Each row comes from the steps of one walk. Every step used is in the known rows, and no mark comes twice. Write the walk behind each row, first mark first.
Each row is shifted at random along 5 fixed directions that mean nothing.
Known rows:
naveb, tanopus, poki, meri, pefa, bigit: [-110  153  122 -107  196  -37   59  140  -10   87  -58    2   -8  -60
   62 -416 -302 -312   83  181  -21 -139  115   40 -169  125 -159    4
  271  192   73    9  271  -78  -43  201   94  225   65    5  152   65
  -39  -95  427   -9 -450 -115 -182  195   94   47  141  112]
tanopus, poki, pamu, zudi, vobera, pefa, dezulal, bigit, meri: [-147   19   36   12  -48  249  -30   59  104 -145 -117 -113  -40  134
  128 -165  -26   37   87   57   37   62   70  245   15  -53 -274    7
 -121   65 -240  -49  471 -263  416   32   92   15   18   21   46  -20
 -172 -334   52  228 -186  -60    6 -269   -6 -257 -168  -78]
dezulal, pefa, bigit, meri, poki, tanopus, gudel, vobera, zudi, naveb: [-258  136 -276   86  175 -101   13   92 -283  378  -47   95  -90 -282
  -47 -213 -152 -209   51 -207  -15 -169  159   39   -2  419  378 -130
  -16 -348  -73 -111 -172  218  315  218    9   32  -28 -107  178   16
 -109  186  263  -95 -146 -342  -22  299  -78  316  227  507]
vobera, zudi, tanopus, bigit, naveb: [ -34   85 -166 -157  -86 -179  -16   92  -16   22   15   22  165  -87
   62 -124  -50 -260  268  141   -5   97   13   14 -368 -205  -71   45
  132  467  224  179 -163 -136 -214   -6  -13  229   76   92   54  144
  343 -177   -2 -278 -324  259 -180  276  204  119   74   55]
bigit, naveb, vobera, pefa, dezulal, bobil: [ 358 -391 -424   43  -42  380 -155  206   79  151    2 -188  -79  -41
   69  249  -83  426  -13   -9   26 -114   98  -16  -15  119 -180  -79
  194 -245  -44 -126   68  -18  225    3   35  157   89  -48   96  -77
  109 -216 -188  407  127 -280  172  -83 -117 -111  -56  281]
meri, bobil, bigit, pamu, zudi, dezulal, pefa, vobera, gudel, poki, tanopus: [ -79 -154   58  159  152  249   28 -168   88 -123   17  -87  -70   68
  -64  232   39 -129 -195  -64   65  147   78   14  188   16   53  -50
   25   92   76 -175 -113  -27 -162 -352  -17 -146  -93   12 -115 -151
  -81  233  -52 -178  290 -183  206 -206 -155 -258  -55  -88]
pefa, vobera, zudi, dezulal, bigit, pamu, poki, tanopus: [ -21 -159 -105   85   74  239  -95   -5   60  -73   39  -12  -18   50
   25  223  152    6  162  -30   84  129   22   47  -65  -49  -88   30
 -107  136   56  -20 -114 -130  100 -129  -59   -1   76   -1  -86  -28
   48 -164 -257 -128  202   23  102 -153 -136 -184 -153 -240]
bigit, meri, poki, pamu, zudi, vobera, dezulal, pefa, naveb, tanopus: [  79  -79    5  -42 -164  146   18  -15  153 -180  -64   16  -27  177
   48  -81  111   -8 -101    0   26  -63   28  193  276  -73  -58   34
 -213 -200 -233  -11  397 -173  252   65   66 -139  161  -24  -50  -18
 -175 -110   -9  220  -53    9   30   49  123 -121 -159 -113]
meri, pefa, vobera, gudel, poki: [ -69 -285   54   48   47  -44  -92   41  -84  303    0    2   91 -151
  -41    7 -128 -112  114  187   20 -135   16  -59 -199  138 -161   48
  208  155  233   -7 -108   44 -187  144  -34  215   -9   65  -46   15
  150 -123  -45 -386 -101   31 -143   47  103   72  130  275]
meri, bobil, bigit, pamu, zudi, poki, tanopus: [ 141 -273   51  -49   15  536   82  -50  311 -262   89  -34  -33  166
  164  146  248 -237  -68   40   54  224  186   68  -25 -251 -311   13
  358  439  108  -88   87 -231 -194 -696  -26  -69   36  -11 -253  -64
  134   48  -52  -37  102  -73  214 -422 -217 -401 -151 -473]
zudi, poki, tanopus, bigit, meri: [ -13  349  -91 -132  169   29   85 -213  -42   98   33  120   11   34
   76 -385   11 -351  -31  -37  -36   59  -48  104   79   38  342   26
  -11 -189 -101   -4   12   69   13   44  -19 -212 -192  165 -143  -77
 -378  211  124 -137  158  -10   66  -84   24   68  171 -282]
bobil, bigit, naveb, tanopus, gudel, vobera, pefa: [ -46   15 -165  -78 -113 -255   99  136  -81  -40  -72  -73  -25 -135
   19  133 -252   41 -368 -171  -57  116   36  -74   62    8   62 -133
  152   26    2   -8 -200  138 -300  -21  101   29 -134   77  181   10
    0  292  272   63   63  -32  103  405  -34  147   93  481]
bigit, naveb, tanopus, poki: [  33 -172 -258  -31 -125   23  -24  274   44  -10  -70 -103   68  -98
  225  -93 -311 -132 -116  137    0   83   87   50 -276  -85 -302  -62
  388  295  194    6  104  -85 -232   42  133  217   67   95  158   32
  174  -80  244   50 -254  -39  -36  374    2  -28   35  153]
naveb, tanopus, gudel, poki, zudi, vobera, dezulal, bigit: [-157  415   49   -4   29 -129 -105   48   13  -75  -55  -34  -52  -49
   18 -207 -115 -151  -48  -33  -15   17  -33   82  -34  -17  -31   40
  -59 -178  -33   28  -29   14    2  196   -8  -23 -264   26    0   58
 -205  -24  112   42    0   17  -33  127  -11   76   -6   48]
naveb, tanopus, bigit, meri, pefa, dezulal, vobera: [   1 -164  201   66  222  -76  140   43  -78   32  -99  -68  -34  -28
  103  -40 -133   64 -270  -22   60   86  136   -7  236  137  165 -119
  151 -232 -108 -100    2   84   12  158  119 -172   40   76  385  -56
 -172  183  290 -108   37 -182   53  246  132   23  140  151]
tanopus, poki, zudi, naveb, vobera, pefa, dezulal, bigit: [ -75  290 -241   79   89   31  -23  -82  -96   58 -116 -235 -124   12
  -38 -136  -59  191  -85 -123   28   65  -14   84  164  166  182  -56
 -141 -305 -247 -153   82   78  339  149   85 -213 -146   27  166  -91
 -370  -44  144  368  188 -204  108 -123 -148  -93  -53  143]
poki, meri, bobil, zudi, naveb, vobera, pefa, dezulal, bigit, pamu: [-114  318  289 -131  -77 -425   79 -242 -218  187  232  326   53  -38
 -360   80  128  -35  248   33 -190 -254 -291 -295   -2  153  406   89
 -338  280   43  168  -45  260 -154  117 -165  204  258 -231 -188   50
  330  328 -116  -32 -147  238 -327 -214  185  324   16 -141]
naveb, tanopus, poki, meri: [ 192  -28  286 -177   -5 -265  -72   72   19 -277  119  198   75   98
  276   55  129 -200  -56  247   -9  281  -39   95 -170 -347 -137   77
  331  510  192  235  -22    5 -427 -145  -13  165  -39   11 -141   95
  313  101   54 -189 -255  348 -165  148   51   93  -72 -260]
dezulal, pefa, bigit, pamu, zudi, vobera, gudel: [ 116 -245  -42  118 -152  349  -66  186   -4   57  114  160   63   -7
  -24   62  257  105  209   52   27 -267  216 -166 -220   95 -309   77
 -133   26  269   44 -183    4  323 -196 -106  127  198 -273 -217   60
  189 -293 -300 -137 -385  -12  -24 -179  -89   23 -123  282]
vobera, gudel, poki, pamu, zudi, meri, pefa, naveb, tanopus: [   1  163  -16 -100  -52  243 -110  -33   90  232   62  117  115   40
  -82 -410  -81 -534  474  260  -56 -427   33  -94 -326   68 -363  217
   53  206  324   50  -12 -197  -22  114  -87  250   47  -20 -321   42
   19 -608  -84  -53 -579   88 -183  187  218  -45   30 -185]
zudi, vobera, pefa, dezulal, bigit, pamu, poki: [ 212 -169   64   25 -185  184 -177   51 -106   23  252  275    5   64
   49  446  568  273   25  -46  -35  -11   64 -229    1    6  -55   53
 -172   42  115   92 -295  249  258 -362 -225   30   84 -270 -467  -30
  252    9 -500 -177  134  121   41 -473 -286   53 -194  -13]
zudi, tanopus, bigit, dezulal, pefa: [-130  126 -200  -91  156  -45   95   85   48  -13 -144 -190   20  -68
   91 -402 -315  -17  -95   37   27  -36   -6   58 -161   51   23  -24
 -126  -86 -146    0  147 -119   50  285  137   79   28  207  174   33
 -238  -99  311  -32 -123 -123   -3   -7  139  -72  258  394]
poki, tanopus, bigit, meri: [-135  206  -52 -174  179 -229  103 -113   99 -158 -111  -21   49   24
   72 -357 -235 -216  -68   44    0  153 -109  229   14 -155  212    2
 -135  166 -245  143  301 -174   27  224  146  -40  -67  207  237   57
 -276   33  352 -112 -154  121  -61   41  181   16  239  175]
gudel, vobera, pefa, bigit, naveb, tanopus, poki, pamu: [  41  185   86  -32  -55 -340  -16   51 -290  155  109  334   11  -43
  -33   60  154  246   22  -27 -152 -127    3 -275  -53  125   95   -9
  -10  -94   95  115 -308  400  191   48  -74  102  -78 -149 -185   37
  160   -1  -13 -150 -167   75  -64  204   21  330   25  297]
zudi, naveb, vobera, gudel, poki: [ 259   56 -168  -32  -64  144 -190 -108  169    0  -26 -143   36  113
  -67  -28   44  -20  -14  197   62  -31  -60   38    5  -83 -100  141
  -81 -155  -83   39 -139 -170   26   42    1 -130   -2  105 -117    3
 -241 -140 -153  160   70  138   79  -19   62 -136  -19  131]
pefa, vobera, dezulal, bigit, naveb, tanopus, gudel, poki, pamu, zudi, meri: [-210  -57  -78   17  100 -107 -129  197   -4  -73 -131  -85  -54  -58
   48   59 -360  110  -61 -119   29  167  -80  158   65    3  -30 -139
  -16  -72 -110  -74   49  -78 -118  204  111  165 -134  114  163   23
   20  -93  113  214  173 -132  -10  104   18   20   -3  184]
meri, pefa, dezulal, vobera, gudel, poki, tanopus, bigit, pamu: [  27    6   56   39  -12  -53   76 -303  134 -191 -102 -141  160  205
  -45   41    4  247 -161  172   72   74 -143   18  187 -131   21  125
 -244  -32 -196   49  -13  -19  -48  128   80 -248  -14   74  -17  -39
 -368   25  -24 -188  179  188   96  -39  152 -256  -12  181]
poki, meri, bobil, bigit, naveb, tanopus, gudel, vobera, zudi: [ 201  356   26 -142   42  326  113 -235   76   83   84    7 -129  132
  -92  -59   64 -126   80  -24  -56 -181   90  -78  169   59   36  119
  266 -138  -61  -66  -41  -16  -50 -180  -91  -64 -112  -54 -124 -104
 -252   82  -44  228   93 -106  201  -45   75    4  -16 -364]
vobera, gudel, zudi, naveb: [  33  -22  -36   71   -2 -125 -146   10  -94  110   48   10   88  -92
   28   81  147 -197   87   89   71  157    2   20 -289 -100  -21   43
  165  202  235   70 -489  -19 -200  -98  -75   29 -148   97  -47   48
  171  -72 -185 -336 -100  191  -78  171  -32  157   90 -154]
meri, bobil, bigit, dezulal, vobera, pefa: [ 192  -33  293  -26  -72  -44  208 -380   27 -258   74  -29   46  269
 -181  223  267  534  -84   -1  -72  -49 -240  -75  475 -124  136  176
 -343 -242 -252   72   79   49  -92  -92  -76 -154   36  -93 -254  -36
 -158  478 -177   37  401  346  113 -262  124 -159 -147  146]
bobil, zudi, vobera, dezulal, pefa, bigit, naveb, tanopus, gudel, poki, meri: [ -21  -30  -14 -105 -291  -95 -166  220   48  -28   61  190  104  -52
   21   48   26    0   81  215   -7  -60  -37  -96 -250 -158 -310   18
  147  246  161  150  -32   75  -84  -14  -53  275 -122 -178  -62  154
  423 -260 -153   13 -309  173 -191   39   32   76  -35   42]
meri, pefa, naveb, tanopus, gudel, zudi: [ 100 -211   72   32  -86  -88   46   47   59 -155 -133 -213   23   16
  158  166  -80  -81 -292  114   92  268   96   36   81 -217  -82  -71
  349   -9    0  -23 -101   75 -265 -113  128 -180 -259  -12  292   -3
   54  -42  155   27  224   73  110  504  -57 -114    1  139]
naveb, vobera, zudi, poki, meri, pefa, dezulal: [ 150  162  190  -45  -24 -137   -8 -244   10  111   70   20   54   99
 -150   -8   91    5  227  148  -26  -94 -180  -30   98  -14  137  194
  -63  -84  -17   74   -5   20  -97  183 -109  -67  -17  -19 -154   39
  -22  -25 -242   41  233  248  -70   -2  287   53 -119 -239]
gudel, vobera, zudi, meri, poki, tanopus, bigit, pamu: [-258  422   -9  -28   22 -264   41 -101 -213  457  175  295   14 -198
 -136 -322   99 -371  554  -16 -134 -336  -13 -282 -505  214  160  133
  -24  330  295  125 -263  169  102  183 -204  261  237   -5 -228   94
  211 -169  -24 -454 -539   -6 -230   10   77  421  154 -226]
naveb, vobera, pefa, bigit, meri, poki: [ 303 -284  207 -111  -65 -242  -98   54  100 -246   59   74   62  127
  -12  288  225  306   77  114   -8  168 -106   73  233 -232  -22   27
  -64   31 -162  215  184  -53  -21  -20    3    8   33 -154  -46  153
  252  104 -101  114   -2  316 -108  -20  184   88 -215  376]
vobera, dezulal, bigit, pamu, zudi: [  36   99  124    0 -147  -79   -6  -40  -84 -179  139  248   47   95
 -129  139  332  388  236 -180  -86 -108 -154  -20   40  -77   63   91
 -504    6   -6  192 -128   26  128 -102 -113   70  285 -197 -180   71
   74  130 -291  -65  -69  302 -106 -314  -52  125 -199  -58]
bigit, meri, bobil, zudi, tanopus: [  42 -176   90  -19   16  173   42  -92   36  178  131  187   -7  -13
   78 -128  221 -410  234  -32  -33 -102   35   22   31   34   79   23
  199   64   54  -20  102  -73  -56 -152 -113   15  101  -66  -81  -20
  158  177  -45 -114 -137   34  -79  -70  122   58    4 -504]
dezulal, vobera, pefa, bigit, pamu: [  47 -286  110  152    2 -336   30   94  -91 -274  -52   43  113   28
   21  309   78  421 -199  -25  100  219  -72    6  126 -116   45  -75
 -220   80  -26   77 -166   83   48  139  107    0  148  -11    5   82
  102  205  -60 -211   18  206   21  108  -26   88  -87  547]
meri, poki, tanopus, bigit, naveb, vobera, zudi, dezulal, pefa: [  12  294 -315 -101  -33   22  -20 -195  -38  109  -13  -72  -14  -17
 -108 -130  -26   27   30   59  -36  -83  -17  -37   18  110  183   63
 -107 -176 -105   -6   54  131  227  145    6 -112   14   34  -62  -81
 -198  -46   21 -102  141 -115   68  -47   30  -34   78  169]
pefa, vobera, dezulal, bigit, pamu, poki, meri: [-196 -229   46   12  174 -117  -46  266   70 -177  -93  -62  -10  -50
   18  112 -287  225  -12  -86   87  125 -103  212  -64  -33 -126 -118
 -141  279  -63   13  239 -270 -105  211  136  291  186  157  139   85
   46   23   97   29  -53  -72  -84 -216  -50  -11   -5  193]
vobera, dezulal, bigit, pamu, zudi, tanopus, gudel: [-103   56  -74   -7  -34   49 -103  193  -18  -34   88  150  -13  -72
   54   -2  120   58  249 -175  -30  -99   -7   33 -239    2 -141    2
 -199   93   80   92 -132  -39   60  -93  -72  237  198  -75 -105   92
  145 -128 -144  -51 -226   28 -105 -303 -133  114  -90   28]
meri, pefa, dezulal, bigit, naveb: [  -7  -82  -91 -109 -239  112  115  -31   38   66  -57  -94   87   25
  -99   -9 -114  314   56   50  -82 -205  -70  -45   57   62  -62   81
 -266 -207 -224   46  206  -34   92   70   50   61  210 -154  105   27
  -88   12   70  162   74  106  -46  -91  114 -115   49  504]
meri, bobil, bigit, dezulal, vobera, zudi, poki, tanopus: [-302  -43  132    2  151 -149  199 -104   11   25  -15  -71   76  -78
  -92 -127 -232  -80   75   76  -30  -38 -169   59  -84   13  -19   60
   16  225   53  -24  173 -106 -333  103   -6  213   70  133  -57   82
  131  244  148 -208   28   77 -104  -97  145 -102  124   53]
pefa, naveb, vobera, dezulal: [ 177 -271 -119  157   60  -45  -97  104   52  -47 -105 -188  -74   13
   12  135 -155  398  -82  -34  111  -15  -56  131   89    8  -49 -121
   93 -345  -34  -61   37   55   71  236  154  -13  -41   93  254    1
  -47 -167  -64  216  213 -133  135  122  -21  -59  -25  309]
pamu, zudi, vobera, dezulal, bigit, meri, poki, tanopus, gudel: [-304  -11  -83   45  116  -18 -224  202 -137  304   69  220 -100 -296
   47 -126   -6 -325  130 -195  -37 -156   87   22 -277  228  -17  -66
  112  179  197  -31   87  116  150   58 -141  217   16   31  -51   53
  217 -218  -91 -154 -170 -186 -188 -346 -127  252   99 -163]
naveb, vobera, dezulal, bigit, meri: [ 231 -127  -35   42  129  306 -150   38 -122  261  144  153 -163  -14
  -54  146  267  452  250 -186  -19 -239   52   -6  219  284   66    3
  -20 -625 -100  -50 -186  149  404  -48 -120   32   96 -201  -33  -55
  -68   -7 -300  114  126 -187   95 -390  -53  149  -70   42]
dezulal, pefa, naveb, tanopus, bigit, pamu, poki, meri, bobil, zudi, vobera: [  42  -61  118   20  -73   19   65   64 -171   82  124  189   11  -52
  -33  117   72 -135 -115   31  -13 -154  150 -312    2  124   86  -65
  102  139  343  -40 -205  291  -30 -115  -53   17   49 -190  -95  -78
  232   98  -51 -131 -173 -136    3  166 -140   75    4  -52]
tanopus, poki, zudi, dezulal, bobil, bigit, naveb: [  11 -301 -150  -40 -183  321  -80  234   72  -71   96  -75   -1  -19
  289  176  114   40   19  161   20  226  109   93 -404 -242 -454  -38
  367  338  202    8  122  -99 -167 -541  -34  226  -58  -19    7  -17
  455 -225  -70   69 -231  -17  -60 -302 -286 -186  -23 -216]
bigit, pamu, poki, tanopus: [-177  -25 -135  109  165   16  -22   15  -89   58  106  181   33 -141
  140  -65   13 -448  -57 -164  -14   64   55  -49 -292  107   66  -63
  154  627  345  -18 -154   44  -94 -108  -30   67  122   83 -228  -78
   55  168   87 -442 -123 -133    3   16 -266   40   86 -525]
bobil, zudi, naveb, vobera: [ -46   23 -193   61  -86  -20  -76  -56 -171  421   62   79  -28 -206
 -148 -152   61 -152  131  -24  -33 -282   -1 -243 -236  299   86   -5
  117   14  175  -74 -232  222  173  168  -71   13  121   -5   30  -34
  136  -94  -87  -77  -72  -91  -71   19  -33  101  119 -266]
zudi, poki, meri, pefa, naveb, vobera, dezulal: [ 171  -57  104 -154  -19   -6  -26   61   22  103   86  128   28   33
   67   14  -12  -90  -17  192    4  -19  -73    6  -45  -62  -46   26
  207  -14   82   30   31   81 -259  -65  -20  128  -38   27 -186   18
  137 -102  -92   85   95   55  -66 -158   26   71   63  -55]
dezulal, pefa, naveb, vobera, gudel, poki, pamu, zudi, meri, bobil, bigit: [  90 -226   77  -74 -146   47  -93   34  -46   58  132  147   55   25
  -63  183   33  -38  163  132  -34 -161    9 -127  -12  -27 -108   65
   34   58  281   43 -186   89 -151 -179  -77  221  -30 -201 -272   29
  374 -154 -204   27 -207   79  -65   84   59   22  -57  325]

Write each row's walk:
[ 297 -183   -5 -284 -154 -150 -174   38  128 -213  154  207   86   97
  145  217  239 -176   68  108  -60  258  -61 -125  -65 -410  -48   70
  151  637  146  226   67  -16 -273 -329 -104   80   -1  -51 -273  101
  503 -266 -181  137  -60  344 -130 -148   40   58 -136 -138]
pamu, zudi, meri, poki, tanopus, bigit, naveb, vobera, pefa
[ 141 -256  138   19 -101 -472   -6  298   80 -413 -128   42   36   44
  149  330  -89  536 -392  -13   54  293  -86   82  110 -335  -55 -102
 -154 -127 -153  144 -114  -12 -105   42  161   31  -46   29  176  176
  120   76   94   77   95  194   44  254   13   82  -17  750]
gudel, vobera, dezulal, pefa, bigit, naveb, tanopus
[ 119  115  119  -42 -110 -195   90 -115  209 -413  -23  -59    1  227
  -62  162  186  355 -143 -159  -27   60 -181   -4  178 -272   49   95
 -515   99 -252  113  187 -207   73    7   -9 -174   26   51 -165   53
 -233  114  -82  298   83  252  100 -134  -62 -146 -220  -20]
gudel, vobera, pefa, dezulal, bobil, bigit, pamu, poki, zudi
[-199   90  295  -11   46 -394  199  -70  -12 -273 -102 -127    7   25
   53  -53 -173 -224 -368  -20  -31  305 -115  155  256 -173  240  -56
 -175   13 -145   17  230  -87 -403  -13   85 -197  -94  103  299   -5
  -82  469  401   56   62  184 -141  335   48  -14   38  -89]
naveb, tanopus, poki, zudi, dezulal, bobil, bigit, meri, pefa
[-143  118  -69   89  -38  231   84   70   89   11 -186 -284  -51    2
  -67 -105 -219  -62 -143  -56   65 -128  144  -57  169  111 -138  -45
  -72 -278 -111 -165   82  -71  157   71  102 -189  -54  -48  230  -57
 -375 -158  185  249  106 -227  152  229 -176 -202  -34  155]
meri, pefa, naveb, tanopus, gudel, zudi, vobera, dezulal, bigit, pamu, poki
[ 102  139 -149  -50  -93  281  -53 -181   23   28  104  -20  -97   62
  -87   12  405  246   13 -132  -25 -108   16   41   49   51  -12   81
  -72 -227  -74  -54   86   58  223 -208 -143 -136    6  -10 -324  -93
 -101  101 -248  -19  188  -90   71 -533 -211  -62  -56 -433]
meri, poki, zudi, vobera, dezulal, bobil, bigit
[-166 -127  -84  203  138  235  -25   24 -103  148  -66 -129 -125 -136
  -38   93 -207  -42 -225 -175   12   19  108   12  -56  264  -15 -174
   65 -158   86 -272  -92   -5  100  -95   48  -69  -61  193  143 -218
  -31 -126  -39  -15  242 -397  126  -61  -95 -123  166 -374]
poki, pamu, zudi, dezulal, bobil, bigit, naveb, vobera, gudel
[ -28 -308  106   30   19   24   94  -24  -10  176  -12   21   12  -30
  -22  -40  -11  -47   67  -47    3 -101  -83  120  230   89  155  -30
 -103 -238 -163  -73  249 -106  -74  116  -35   -9  117   27  141  -24
   -5  242  -18   71   72   29 -117  -27   82   47    8 -200]
bigit, meri, pefa, vobera, dezulal, bobil, zudi, poki
[-109  -36 -118  175  168  111  -23   18   82 -221  -78 -134  -75    3
  164  211   10   96  -55 -275   94  318   38  208   -9  -40   48 -121
   20   28 -139  -88 -136  -85   37  -88   64 -182 -118   42  141  -32
 -191  139   18   13  303 -190  249  -37 -227 -193 -123 -285]
pefa, dezulal, bigit, pamu, poki, tanopus, gudel, vobera, zudi
[-211   91   96  231   21   -6   81 -149 -161  366    5  -62  -52 -193
 -311  -48 -185  -91  162 -100  -75 -287  -95 -213   42  377  183  -52
 -129 -388   99 -196  -66  135    7  205  -60  -68   27    6  121 -118
  -35  211  -43  -78  210 -201  -39  -50   78   61  103  -90]
meri, bobil, zudi, dezulal, bigit, naveb, vobera, gudel
[ -56 -180   95   71 -140  -73   56  209  102   67 -132 -182    0  -98
   85    0 -250 -212  -32  222   53  -82  108  -78 -236  -65 -312   -8
  166  -19   94  -19   55  -38 -104   97   95   87   21   32  307   84
  151 -447  154   48 -125   -7  -40  409   29  -89   66  444]
meri, pefa, naveb, tanopus, gudel, vobera, zudi, dezulal
[  89  151  145   54  -39 -113   14  -62   14 -297   37  154  -49  145
    4  239  341  426 -129 -288  -11  151 -110  -22  190 -178  103   26
 -345 -149 -127   75 -226   16  137 -175  -54 -261  -45  -21 -179    0
 -232  156 -189   41  254  151  170 -246 -174   24 -166 -245]
gudel, vobera, dezulal, bigit, pamu, poki, zudi
[-153  209 -112   44  136    9   -5  -34 -142  261  -85 -118    9 -122
 -114 -222 -394 -136   17  -19  -31  -11   51 -111  -50  216  125 -119
  199   -7  117 -123  -80   39  -17  173   74  -50 -182  177  226 -124
 -142 -117  172   -8  -59 -293   13  181  171  106  229  -85]
tanopus, bigit, naveb, vobera, gudel, poki, pamu, zudi, meri
[  94 -201  294 -130 -353 -128   27  -44  -82 -119  122  283  230  159
    8  274  257  251  -87  285 -126    4  -71 -300   60 -214 -204  137
  -93  116  107  216  -72  236 -162 -337  -93   -8   64 -274 -204   56
  402  -89 -160 -114    7  485 -194   63  163  -28  -72  168]
meri, pefa, bigit, naveb, tanopus, poki, pamu, zudi, dezulal, vobera
[ 323  102 -181   -9  -21  364    6 -171   48  -67   50 -149 -109  154
  -45   51  398  351  -85  -29    3  -47   88  -74  168   28   -4   35
   15 -376 -118  -95  116  146  296 -145  -85 -318 -107  -72 -140 -147
 -162  -92 -217  242  261 -173  202 -269 -167 -199 -145 -451]
meri, poki, zudi, vobera, pefa, naveb, tanopus, bigit, dezulal, bobil
[-373   23   -9   95  -29   98 -148  271 -112  306   -5  -14  -66 -231
  131 -125  -46 -112  214   54   41  -56  185  104 -368  170 -263  -68
  305  -57   22  -53   40   53  285   33  -38  280 -212  -72   64   65
  222 -303   34 -203 -301 -297 -136  -78 -112  193  122  115]
tanopus, gudel, zudi, vobera, dezulal, pefa, bigit, meri, poki, pamu
[ 182   86  128 -240 -176 -115   78 -121  -13   31  101    0  172   94
 -135  109  -13  270  163  259 -108  -31 -159 -135   -5 -169   72  113
  -44   67  -15  194   87   14 -285  -44  -87   61   24  -46   46   40
  232   88 -157  120  -15  287 -176  -46  277   73   13  -38]
tanopus, bigit, naveb, vobera, zudi, poki, meri, pefa, dezulal, bobil
[ 183   23   67   32  -48  -31   58  -32   48   65  -19   14  -47   57
   25    0  101 -128  138   14   29  -56   73 -118   13  -84   11   80
   68 -151   34    0 -250  -13   39    4  -39  -88   21  -29   17   49
  -16 -243  -61   77   -5   82  105  343   41   57  -43  -23]
gudel, vobera, zudi, meri, pefa, naveb, tanopus
[-113   48 -178  120  311  129   84    4 -190  232  -49   19 -134 -137
  -47 -211    0 -175 -118 -308    1   35  207   89  240  404  396 -245
  211 -384 -122 -216   -2  146  205  -21   64 -273  -44  -78  300  -93
 -204  385  373   61   99 -441   51  228  -52  163  185 -212]
pefa, bigit, meri, poki, zudi, naveb, tanopus
[  83  167  -72  -62  189  116   15 -246 -141  133   82   86  -31   -5
  -80 -161  176  -99  119 -143  -50 -126  -15   11  123  160  340  -26
   15 -250  -54  -71  -90  126   -2  -65 -126 -130  -78  -59  -53 -128
  -92  430  -65  -16   85  -56  -21  -80 -128   36   86 -682]
dezulal, bobil, zudi, tanopus, poki, meri, pefa, bigit
[-158  266   81   31  172   48  145  -23   58  158  -93 -100 -108  -73
  -78 -274 -199 -290  126  -47   41  -80   86   80 -122  100    3    9
  180    4    5 -149   55 -208   22  128   18   22  -21  210   34   16
 -224   -8  147  -11  -48 -209  102    1   48   13  100 -189]
gudel, vobera, zudi, poki, meri, bobil, bigit
[-118  199  257   55 -165 -280   20  -46  224 -382  -43  -52   94  123
  -77  -10 -114 -403 -116  148    5  104 -119  -28  -70 -321  -94   63
 -179  663  128  138  308 -183 -308   90   27  -20   44   31  -61   92
   77  -59   18  125 -212  280 -123  199  111  -49 -238 -201]
bigit, pamu, zudi, vobera, pefa, naveb, tanopus, gudel, poki, meri, bobil
